Below is a small trained network, with its code and all its weights. Each question gives an input and a class and asks what happens when units are switched off, that is, made to give their printed mean instead of their output.

import numpy as np


def w(rows, s, z=0):
    codes = np.array(rows[::2]) - 128.0
    scale = np.full(codes.shape[1], s)
    scale[-1] = z or s
    return codes * scale


def f(y):
    return y / 2 * (1 + np.tanh(0.7978845608 * (y + 0.044715 * y**3)))


def log_softmax(a):
    a = a - a.max(-1, keepdims=True)
    return a - np.log(np.exp(a).sum(-1, keepdims=True))


def net(x, mask):
    res = np.array(x, float).reshape(1, 3) / 4 @ E
    y = f(res @ A[0][:, :-1].T + A[0][:, -1])
    res = res + np.where(mask, y, B[0][:, -1]) @ B[0][:, :-1]
    return log_softmax(res[-1] @ U[:, :-1].T + U[:, -1])


A, B = {}, {}
E = w([
[218,152,48,170,137,214,226],'x0',
[90,23,144,152,255,94,175],'x1',
[162,149,149,216,103,4,185],'x2',
],0.0096)
A[0] = w([
[182,185,80,115,88,182,161,202],'N0',
[91,87,171,161,165,86,140,253],'N1',
[171,137,191,193,114,52,150,153],'N2',
[184,192,102,167,117,145,197,244],'N3',
[186,130,150,151,121,86,161,163],'N4',
[170,46,53,135,197,138,182,195],'N5',
[60,145,160,108,65,120,74,235],'N6',
[95,118,148,99,76,96,160,108],'N7',
[98,66,178,98,183,119,120,204],'N8',
[165,194,73,90,65,193,125,199],'N9',
[60,103,170,107,196,136,141,187],'N10',
[46,148,231,107,114,72,68,157],'N11',
[24,107,195,62,115,97,111,206],'N12',
[56,80,130,116,197,202,170,184],'N13',
[112,125,169,159,101,8,145,220],'N14',
[179,155,121,164,144,94,162,163],'N15',
[69,55,115,115,209,175,142,174],'N16',
[121,104,178,148,112,102,138,155],'N17',
],0.011,0.0055)
B[0] = w([
[120,222,160,75,63,193,116,228],'N0',
[168,145,117,206,141,117,154,221],'N1',
[95,124,114,132,110,106,173,197],'N2',
[77,165,105,93,87,178,156,229],'N3',
[100,120,116,132,96,130,171,171],'N4',
[117,158,183,159,156,188,178,249],'N5',
[123,125,90,107,76,92,79,230],'N6',
[121,115,146,134,105,90,139,143],'N7',
[192,110,125,156,160,134,112,220],'N8',
[121,187,171,27,51,191,43,244],'N9',
[170,80,136,163,168,124,121,214],'N10',
[149,72,78,117,111,42,105,248],'N11',
[186,89,88,129,143,81,94,243],'N12',
[132,121,181,143,201,177,122,240],'N13',
[114,106,81,152,111,82,193,226],'N14',
[80,143,111,134,134,116,172,176],'N15',
[149,108,144,143,249,200,110,245],'N16',
[161,128,110,148,101,97,155,158],'N17',
],0.011,0.012)
U = w([
[118,254,167,40,45,191,105,177],'0',
[84,138,141,65,182,180,59,92],'1',
[46,159,161,78,179,195,153,15],'2',
[155,31,82,131,193,125,70,133],'3',
[177,113,190,207,211,169,187,131],'4',
[169,73,43,160,95,25,156,3],'5',
[13,175,55,144,69,107,247,218],'6',
[113,101,92,67,61,68,50,197],'7',
],0.0085,0.0027)

Each question gives the input, the list of numbers given to net, and the class t.
The units are the neurons (one row each of A and B). Each row of codes is followed by its name. A weight is (code - 128) times the scale printed after its matrix; where a second scale follows, it is the last column's (A, B and U).
mask holds one flag per neuron, in row order. A switched-off neuron (its flag False) gives its mean, the last column of its row in B, instead of its output. The means were averaged over made-up inputs and are rounded, as every weight is.
A unit's drop is (log p(t) with every unit on - log p(t) with that unit switched off) / (log p(t) with every unit on - log p(t) with every unit switched off).
The circuit of an input: a set's keep is (log p(t) with only the set's units on - log p(t) with every unit switched off) / (log p(t) with every unit on - log p(t) with every unit switched off). Starting from the 12 units with the biggest drops (on a tie, the unit counted first), units are removed one at a time, each time the one whose removal leaves the highest keep (on an exact tie, the one counted first), for as long as the keep stays at least 0.8.
circuit, biggest first: the units of the circuit, biggest drop first
top k neurons: the k neurons with the biggest drops, biggest first
drop of u: that unit's drop, to one decimal
input [-1,5,6], class 5: circuit, biggest first	[N14]
input [-3,5,3], class 5: circuit, biggest first	[N14 N11]
input [-5,8,-4], class 4: top 3 neurons	[N13 N1 N16]
input [-4,7,-2], class 4: top 2 neurons	[N1 N13]
input [-1,6,8], class 6: top 4 neurons	[N2 N15 N12 N4]
input [7,-3,6], class 0: top 2 neurons	[N0 N9]
input [1,6,7], class 6: top 2 neurons	[N14 N2]
input [7,3,-5], class 2: top 4 neurons	[N16 N13 N5 N6]
input [0,-6,6], class 6: top 2 neurons	[N14 N2]
input [-1,1,-3], class 3: top 2 neurons	[N5 N0]
input [-5,-2,-5], class 7: top 2 neurons	[N6 N16]
input [-5,-1,-4], class 3: top 3 neurons	[N9 N0 N14]
input [0,1,-5], class 4: top 2 neurons	[N11 N9]
input [-8,8,3], class 5: circuit, biggest first	[N14]
input [-7,3,-2], class 3: drop of N10	0.2
input [5,0,2], class 0: drop of N14	0.0
input [5,2,-8], class 2: drop of N13	0.4
input [4,-1,4], class 6: drop of N2	0.1
